Below are the code and all the weights of a small trained network. Each question names an input and a class and asks about switching units off, where a switched-off unit gives its printed mean instead of its output.

import numpy as np


def w(rows, s, z=0):
    codes = np.array(rows[::2]) - 128.0
    scale = np.full(codes.shape[1], s)
    scale[-1] = z or s
    return codes * scale


def norm(h):
    return h / np.sqrt((h * h).mean(-1, keepdims=True) + 1e-5)


def f(y):
    return np.maximum(y, 0)


def log_softmax(a):
    a = a - a.max(-1, keepdims=True)
    return a - np.log(np.exp(a).sum(-1, keepdims=True))


def net(x, mask):
    res = np.array(x, float).reshape(1, 6) / 4 @ E
    u = 0
    for l in range(2):
        y = f(norm(res) @ A[l][:, :-1].T + A[l][:, -1])
        res = res + np.where(mask[u : u + 9], y, B[l][:, -1]) @ B[l][:, :-1]
        u += 9
    return log_softmax(norm(res)[-1] @ U[:, :-1].T + U[:, -1])


A, B = {}, {}
E = w([
[253,110,184,168,241,203,140],'x0',
[158,211,93,154,61,208,162],'x1',
[42,109,131,163,65,176,133],'x2',
[144,150,148,99,55,56,106],'x3',
[115,116,224,149,194,41,88],'x4',
[121,101,80,213,122,94,222],'x5',
],0.0049)
A[0] = w([
[208,67,155,139,78,75,151,27],'L0N1',
[144,181,160,194,130,169,124,77],'L0N2',
[130,254,125,76,149,72,138,113],'L0N3',
[151,178,21,113,40,211,154,25],'L0N4',
[99,117,172,145,181,96,125,49],'L0N5',
[160,123,142,147,132,36,128,101],'L0N6',
[179,133,132,124,155,173,105,2],'L0N7',
[75,111,57,142,160,62,82,139],'L0N8',
[139,103,116,135,164,232,117,94],'L0N9',
],0.0073,0.0028)
B[0] = w([
[223,156,113,141,118,103,167,149],'L0N1',
[58,94,123,126,131,118,125,171],'L0N2',
[120,135,107,183,100,173,171,177],'L0N3',
[227,165,61,143,108,68,34,255],'L0N4',
[144,156,96,112,23,178,77,173],'L0N5',
[184,140,75,85,65,149,179,178],'L0N6',
[1,103,155,132,78,89,166,160],'L0N7',
[114,91,123,36,150,135,166,194],'L0N8',
[99,148,165,191,120,173,202,198],'L0N9',
],0.0069,0.0055)
A[1] = w([
[51,159,49,102,73,75,94,185],'L1N1',
[138,144,146,189,186,194,131,65],'L1N2',
[83,100,213,47,53,122,61,97],'L1N3',
[52,202,132,110,149,143,54,123],'L1N4',
[207,91,201,166,223,3,80,164],'L1N5',
[152,102,163,66,194,226,52,206],'L1N6',
[143,154,179,104,217,254,124,3],'L1N7',
[195,250,163,109,133,94,125,119],'L1N8',
[95,153,123,191,141,102,129,79],'L1N9',
],0.0064,0.003)
B[1] = w([
[146,101,254,85,206,81,79,254],'L1N1',
[72,118,231,99,135,78,147,174],'L1N2',
[136,113,64,191,126,44,2,205],'L1N3',
[180,140,57,123,75,143,122,168],'L1N4',
[179,240,53,102,35,150,86,182],'L1N5',
[158,153,120,241,83,248,177,200],'L1N6',
[11,92,138,141,228,141,228,178],'L1N7',
[109,137,112,184,134,215,135,188],'L1N8',
[105,86,112,153,235,111,66,140],'L1N9',
],0.0061,0.0058)
U = w([
[101,81,134,98,107,53,32,167],'0',
[113,70,148,71,167,75,203,5],'1',
[245,203,98,180,76,191,123,204],'2',
[66,90,215,195,195,204,195,158],'3',
],0.012,0.0028)

Each question gives the input, the list of numbers given to net, and the class t.
The units are the neurons (one row each of A and B). Each row of codes is followed by its name. A weight is (code - 128) times the scale printed after its matrix; where a second scale follows, it is the last column's (A, B and U).
mask holds one flag per neuron, layer by layer. A switched-off neuron (its flag False) gives its mean, the last column of its row in B, instead of its output. The means were averaged over made-up inputs and are rounded, as every weight is.
A unit's drop is (log p(t) with every unit on - log p(t) with that unit switched off) / (log p(t) with every unit on - log p(t) with every unit switched off).
The circuit of an input: a set's keep is (log p(t) with only the set's units on - log p(t) with every unit switched off) / (log p(t) with every unit on - log p(t) with every unit switched off). Starting from the 12 units with the biggest drops (on a tie, the unit counted first), units are removed one at a time, each time the one whose removal leaves the highest keep (on an exact tie, the one counted first), for as long as the keep stays at least 0.8.
units of the circuit, in order: the units of the circuit, biggest drop first
top k neurons: the k neurons with the biggest drops, biggest first
k most important neurons of layer l: the k neurons of layer l with the biggest drops, biggest first
drop when u is switched off: that unit's drop, to one decimal
input [6,5,-8,-2,8,-6], class 3: units of the circuit, in order -> [L1N7]
input [0,-7,-4,-2,7,-2], class 2: 2 most important neurons of layer 1 -> [L1N5 L1N6]
input [-5,5,6,-7,0,-3], class 0: units of the circuit, in order -> [L1N1 L1N6]
input [0,5,-1,-4,6,7], class 3: top 2 neurons -> [L0N4 L1N3]
input [7,4,8,5,0,2], class 3: units of the circuit, in order -> [L0N2 L1N5]
input [3,-2,4,-2,8,6], class 2: top 2 neurons -> [L1N5 L0N9]
input [-3,-1,-8,2,5,-4], class 2: top 2 neurons -> [L0N7 L1N8]
input [-7,-3,-3,-7,-8,1], class 0: top 2 neurons -> [L0N4 L1N1]
input [-1,6,1,-3,8,4], class 3: 2 most important neurons of layer 1 -> [L1N3 L1N5]
input [-2,-7,3,-2,-3,4], class 1: top 2 neurons -> [L0N4 L0N8]
input [3,-6,-4,-1,5,5], class 2: drop when L1N5 is switched off -> 0.1
input [-5,2,8,3,-3,1], class 0: drop when L1N1 is switched off -> 0.3
input [3,-8,-8,4,-2,3], class 2: drop when L1N5 is switched off -> 0.1
input [-3,2,3,-4,1,0], class 0: drop when L0N7 is switched off -> 0.0
input [-1,4,-2,8,7,-3], class 2: most important neuron of layer 1 -> [L1N8]
